Rows near named flat spaces through zero
hpbn: [10, -17, 46, 111, -124, -102, 69, -44, 5, 24, -94, 165, 141, -79, 62, 99, -120, 55, -198, -84, 80, -323, -13, -117, -332, 135, -46, 70, 26, 82, -69, -194, -188]
pgrh: [-9, -20, -68, 70, 61, -110, 30, -46, -147, -11, 191, -200, 2, -121, -42, 84, -133, 124, -133, 46, -112, -49, 195, -553, 396, -54, 207, 116, -50, 91, 78, -84, 57]
lmlq: [309, 661, -42, 13, -114, -529, 93, -129, -661, 299, -188, -335, 756, -411, 69, 54, -152, 138, -179, 213, -611, 296, 403, -159, 81, -26, 135, -118, 467, 314, -65, -122, 286]
ppgs: [54, 194, 20, -16, -152, -219, 105, -72, 67, 66, 97, 359, -302, 194, 219, 329, -101, 84, 28, -70, 348, 61, -1, -381, -28, -182, -36, 100, -108, -108, -217, 112, -137]
pgrh: [156, -19, -155, 69, -55, -413, 97, 193, -126, 75, -175, 50, 327, -68, 264, 201, -80, -159, 103, 67, -167, -100, 106, 223, -203, -122, -193, -86, 164, 268, -82, 169, 69]
hpbn: [212, 235, -129, -290, -275, -128, 76, 57, 53, 93, 226, 280, -262, -8, 51, 242, -79, 53, 10, 14, 115, 51, 165, -171, 46, -154, 255, -110, -27, -43, 2, -159, 179]
lmlq: [112, -291, -118, 14, 165, -4, -100, 172, 5, -36, -125, 81, 96, -232, -80, 15, -62, -92, 156, -7, 8, -225, 232, 97, -116, 108, 88, 35, 66, 78, 12, -33, 41]
hpbn: [52, -193, -203, 67, 193, 2, -137, 244, -45, 33, 134, -358, 208, -47, -188, -155, -120, -76, 88, 83, -79, -151, 408, 105, 93, -236, 164, -105, -185, 46, 84, -173, 103]
lmlq: [39, 129, 123, -75, -65, 13, 48, -136, 35, 7, -122, 296, -151, -15, 65, 95, 65, 52, -16, -83, 107, 50, -249, -4, -183, 186, -63, 61, 131, -14, -54, 21, -68]
hpbn: [-162, -533, 36, -120, 80, 353, -18, 151, 465, -232, -141, 668, -465, 44, 76, 52, 213, -311, 468, -207, 392, -144, -178, 468, -384, 253, -260, 65, 97, -268, -75, 451, -146]
ppgs: [26, -167, -110, -24, 91, 19, -25, 128, 28, -29, 113, -117, 17, -70, -88, -28, -32, -53, -2, 7, -92, -160, 71, 28, 47, -34, 95, -57, -55, 98, 158, -125, 86]
ppgs: [143, 442, 58, -11, -114, -277, 54, -113, -264, 168, -101, -84, 343, -84, 97, 65, -43, 69, -127, 77, -246, 246, 100, -57, -46, -59, -34, -102, 190, 39, -70, 7, 78]
ppgs: [248, 146, -81, -200, -38, -145, 43, 35, -170, 87, -198, 348, 53, -350, 49, 146, 5, -62, 263, 11, -80, 94, 219, 145, -173, 180, 106, -15, 428, 108, -95, 86, 205]
lmlq: [7, -141, -71, 119, 17, -55, -104, 164, 127, 11, 126, -224, 165, 167, -44, -25, -130, -22, -169, 24, 47, -207, 152, -24, -47, -261, 1, -113, -370, -81, 57, -180, -95]
lmlq: [47, 230, 146, -136, -13, 113, -6, -110, -80, 54, -234, 136, 184, -182, -53, -136, 161, -62, 65, -34, -185, 203, -97, 409, -319, 264, -98, -119, 359, -65, 7, 58, 68]
ppgs: [58, -337, -239, -53, 373, 93, -130, 268, -166, -63, -174, -175, 89, -269, -114, -198, 125, -259, 620, 144, -212, 186, 339, 504, 256, 24, 57, -5, 292, 153, 4, 376, 337]
lmlq: [280, 251, -28, -117, -33, -176, -67, 66, -251, 150, -316, -4, 536, -346, -21, -48, 9, -87, 65, 104, -362, 155, 279, 408, -280, 120, 21, -208, 377, 66, -23, -16, 220]
ppgs: [-37, -160, -7, 101, 27, -5, 4, 25, -31, -60, -223, -56, 64, 18, 80, -57, 71, -40, 60, 49, -37, -40, -215, 240, -2, 111, -143, 81, 68, 190, -47, 113, -15]
lmlq: [-141, -146, 41, -11, -71, 135, 70, -9, 278, -80, 186, 256, -356, 192, 33, 87, -2, -10, -36, -154, 307, -210, -178, -112, -148, -15, -59, 52, -189, -123, 11, -42, -190]
pgrh: [-6, -327, -76, 105, 87, -7, -31, 128, -13, -77, -195, 41, 184, -199, 11, -15, -27, -113, 112, 7, -54, -236, 137, 146, -113, 162, -48, 74, 124, 115, -30, 83, -18]
hpbn: [50, 291, 64, 248, -129, -321, 85, -156, -352, 154, -168, -204, 563, -177, 74, 28, -203, 167, -334, 55, -211, -125, 191, -282, -143, 50, -18, 67, 142, 192, -142, -214, -121]
lmlq: [105, 219, -47, -184, -83, -30, 66, -3, 104, 108, 236, 370, -407, 111, 4, 186, -75, 47, 145, -116, 370, 8, 103, -153, -164, -172, 140, -15, -78, -119, -103, -125, -22]
lmlq: [115, -68, -81, -2, 79, -122, -132, 187, 55, 25, 77, -173, 248, 4, -33, 34, -80, -91, -65, 60, -145, -7, 269, 1, 27, -225, 24, -194, -185, -133, 114, -8, 68]
ppgs: [19, -2, -82, 110, 32, -104, 51, -14, -231, 28, -79, -248, 145, -98, -5, -66, -44, 74, -34, 90, -149, -79, -37, -6, 145, 47, 60, 97, 98, 345, -1, -123, 75]
hpbn: [-36, 254, 214, 126, -100, -128, 44, -179, -127, 53, -292, -48, 392, 13, 150, -33, 69, 18, -206, 15, -215, 161, -223, 143, -227, 132, -300, -41, 180, -13, -83, 139, -122]
hpbn: [-151, -38, 137, 221, 81, 16, 50, -182, -114, -51, -240, -62, 23, 43, 83, -69, 65, 78, -24, -13, 29, 15, -325, -23, 22, 197, -199, 233, 106, 163, -126, 137, -170]
pgrh: [77, 220, 87, 19, -23, -132, -179, 41, 178, 89, 228, -197, 152, 335, -6, 81, -111, 45, -304, 27, 43, 192, 181, -276, 54, -459, -29, -252, -512, -464, 53, -49, -110]
hpbn: [-103, 51, 84, 105, 74, 43, -33, -97, -72, -13, 37, -287, 131, 46, -60, -122, 16, 63, -154, 36, -144, 100, -47, -129, 182, -22, -27, 7, -69, -41, 65, -1, -33]
pgrh: [253, 337, -56, -61, -151, -416, 147, -63, -305, 167, -112, 252, 227, -328, 165, 301, -159, 66, -12, 18, -140, 15, 287, -285, -132, 67, 99, 29, 368, 183, -138, -21, 103]
pgrh: [130, -17, -15, -56, -14, -106, -4, 30, -1, 11, -128, 250, 5, -136, 69, 155, -26, -27, 69, -24, 36, -36, 62, -24, -130, 98, 8, 26, 124, 10, -56, 60, 16]
pgrh: [122, -21, -141, -107, 28, -58, -28, 135, 79, 38, 218, 21, -194, 64, -48, 102, -83, 3, 46, -2, 117, -75, 113, -100, 70, -207, 170, -66, -186, 17, 75, -159, 86]
ppgs: [20, 341, 132, -39, -169, -136, 151, -177, -104, 87, -79, 141, 98, -20, 135, 86, 38, 50, -144, -47, -111, 101, -216, 7, -220, 104, -137, -40, 222, 62, -32, 1, -36]
lmlq: [-133, -437, -149, -106, 200, 375, -48, 210, 333, -113, 283, 291, -553, 65, -199, -71, 10, -162, 428, -175, 467, -280, 193, 148, -133, -58, 133, 55, -168, -168, 10, -22, -59]
lmlq: [230, -159, -74, 59, 32, -355, -55, 115, -113, -39, -347, 36, 279, -186, 223, 248, -30, -55, -8, 133, -233, 19, -10, -43, 127, 89, -88, 45, 135, 204, -17, 251, 113]
ppgs: [-81, -483, -115, -142, 158, 344, -126, 243, 267, -186, 7, 103, -237, -32, -118, -145, 169, -251, 379, -6, 61, -20, 63, 442, 67, 71, 9, -57, -10, -146, 108, 244, 131]
ppgs: [-116, 286, 126, 51, -157, -53, 130, -222, -2, 43, 188, -34, -199, 264, 94, 77, -23, 183, -242, -40, 125, 101, -261, -366, 126, -121, -44, 71, -155, -33, -43, -73, -141]
pgrh: [8, 126, 111, 162, 50, -178, 26, -160, -169, 39, -134, -30, 176, -72, 79, 92, -72, 114, -152, -9, -57, 22, -31, -322, 12, 83, -70, 135, 80, 58, -87, 38, -122]
lmlq: [-68, 196, 122, 208, -51, -29, 0, -222, -203, 48, -87, -368, 186, 82, -38, -144, -45, 247, -338, 79, -77, 26, -206, -214, 168, 45, 16, 128, -95, 155, -45, -236, -111]
ppgs: [54, -142, -86, 138, -16, -169, 58, 35, -63, 4, -154, 165, -53, -40, 126, 151, -117, 45, 80, -10, 210, -248, 4, -106, -88, 55, -9, 212, 28, 244, -190, -25, -104]
hpbn: [-119, 13, 103, 7, 14, 83, 38, -115, 154, -56, 213, -8, -288, 217, -2, 49, 27, 91, -190, -88, 116, -13, -315, -279, 113, -48, -30, 41, -220, -75, 119, -66, -121]
hpbn: [82, 214, 43, -9, -52, -208, 84, -117, -118, 61, -39, 148, -42, -32, 138, 199, -40, 84, -27, -8, 12, 120, -40, -273, 44, 7, -14, 79, 115, 51, -92, 87, -7]
hpbn: [111, -298, -159, 46, 137, -101, -70, 173, 34, -21, 69, 176, -1, -236, -60, 184, -216, -33, 101, -53, 151, -334, 486, -352, -32, -17, 205, 101, -61, -30, -34, -75, -34]
pgrh: [68, 272, 32, -12, 34, -89, 50, -159, -309, 94, -84, -57, 138, -239, -38, -20, -18, 106, 26, 43, -172, 179, 129, -160, 105, 126, 114, 78, 297, 119, -62, -13, 106]
hpbn: [-75, -46, -29, 24, -35, 23, 54, -34, 118, -25, 304, 18, -320, 157, -26, 104, -108, 121, -136, -71, 235, -173, -34, -430, 152, -135, 134, 97, -275, -21, 40, -192, -107]
ppgs: [48, 155, 74, -91, -203, -31, 105, -123, -14, 17, -148, 310, -112, -47, 121, 111, 52, 54, -11, -35, 74, 39, -200, 35, -153, 194, -38, 65, 198, 57, -104, 21, -16]
hpbn: [-30, -436, -172, 48, 175, 151, -93, 196, 95, -97, 38, 27, -152, -92, -131, -56, -66, -78, 249, -12, 198, -272, 263, 25, 66, 11, 152, 121, -99, 33, -23, -28, 1]
pgrh: [-117, -182, -123, 205, 259, 40, -12, 72, -272, -8, -16, -514, 331, -180, -161, -292, -30, -46, 91, 94, -294, -116, 196, 143, 177, 14, 42, 51, 119, 299, 76, -62, 94]
pgrh: [-8, 9, 15, 36, -21, -13, 13, 6, -25, 26, -31, 8, 173, -85, -21, -28, -39, -25, -54, -29, -55, -108, 101, 48, -183, 48, -24, -37, 61, -8, -2, -70, -45]
pgrh: [-23, -90, -107, -57, -37, 87, 51, 70, 27, -11, 122, 15, -134, -30, -68, -46, -18, -16, 73, -16, 60, -157, 46, 77, -10, 0, 116, 5, 1, 109, 40, -149, 57]
pgrh: [70, 164, -36, -70, -148, -119, 60, -5, -26, 71, 152, 62, 33, -46, 20, 120, -105, 46, -114, -6, -20, -33, 193, -221, -15, -94, 116, -67, -14, -49, 9, -127, 33]
ppgs: [166, 266, 49, -58, 2, -161, 6, -76, -179, 110, -117, 28, 225, -186, 4, 58, -21, 44, -78, 12, -190, 104, 44, -25, -126, 86, 28, -64, 208, 62, 15, -68, 77]
lmlq: [284, 144, -140, -230, -3, -132, 4, 136, -98, 138, -76, 361, 44, -301, -22, 131, -58, -107, 315, -26, 21, 8, 392, 212, -320, 32, 155, -108, 309, 25, -88, -29, 188]
[-68, 98, 22, -27, -84, 13, 72, -73, 22, 8, 184, 37, -129, 52, 7, 52, -33, 55, -68, -37, 56, 22, 40, -243, 86, -64, 54, 15, -48, -87, 4, -26, -30]
hpbn
[53, 88, -18, -96, 64, 58, -28, -8, -91, 29, -43, -31, -13, -85, -69, -83, 72, -16, 147, 40, -79, 175, 36, 154, 66, 40, 65, -30, 141, 22, 8, 42, 138]
pgrh
[59, -74, -104, -109, 74, 46, 5, 105, -16, 3, -99, 198, -148, -79, 11, -10, 75, -126, 394, 2, 95, 77, 83, 324, -74, 37, 2, 16, 196, 63, -101, 178, 120]
lmlq
[-195, -295, -103, 164, -28, 173, -81, 158, 60, -83, 83, -427, 215, 112, -107, -279, -27, -71, -44, 114, -74, -144, 213, 193, 180, -152, 8, -55, -245, -47, 30, -47, -14]
ppgs
[104, 75, 63, -45, -49, -48, -101, -5, 58, 27, -42, 136, 112, -62, -6, 99, -59, 16, -85, -6, 27, 68, 222, -165, -69, -12, 47, -61, -53, -271, -43, 25, -37]
pgrh
[-262, 23, 151, 154, 68, 196, 3, -140, -19, -44, -12, -267, 81, 157, -51, -258, 111, 9, -56, -5, -61, 128, -180, 120, 57, 22, -182, 28, -31, -85, -9, 106, -126]
ppgs
[34, 19, -24, -195, 3, 80, 113, 9, -74, -3, -139, 313, -27, -300, 7, -18, 141, -160, 307, -62, -136, 45, -2, 391, -256, 290, -34, -37, 498, 114, 13, 155, 165]
ppgs
[268, -11, -58, -149, 25, -126, -133, 97, 80, 22, -3, 205, -74, -102, -13, 227, -84, 25, -7, 14, 72, 21, 184, -225, 46, -45, 186, -45, -98, -128, 35, -48, 90]
lmlq
[-16, -174, -152, 78, 161, 45, -127, 163, -17, -10, 152, -382, 50, 77, -143, -146, -68, -16, 64, 106, -21, -22, 249, -8, 295, -249, 140, -33, -255, 8, 59, -76, 83]
pgrh
[152, -75, 1, 11, 27, -85, -93, 79, -56, 10, -323, 77, 319, -209, 24, 7, 7, -78, 33, 43, -138, -40, 87, 255, -221, 170, -61, -44, 172, 40, -38, 53, 37]
hpbn
[20, -264, -32, -72, -16, 63, -87, 131, 371, -104, 156, 273, -382, 213, 40, 197, -33, -36, 10, -78, 347, -130, -39, -179, 22, -137, 26, 5, -361, -246, 26, 40, -106]
hpbn
[-44, 73, 14, -63, 230, 184, -162, 29, -51, 8, 102, -385, 95, 44, -202, -272, 122, -65, 128, 95, -214, 380, 148, 188, 288, -158, 46, -164, -55, -207, 128, 131, 174]
lmlq
[-151, -47, 81, -25, -27, 199, 45, -26, 109, -48, -14, 79, -21, 34, -25, -137, 119, -99, 49, -80, -3, -25, -143, 303, -226, 116, -147, -58, 91, -81, 31, 62, -64]
lmlq
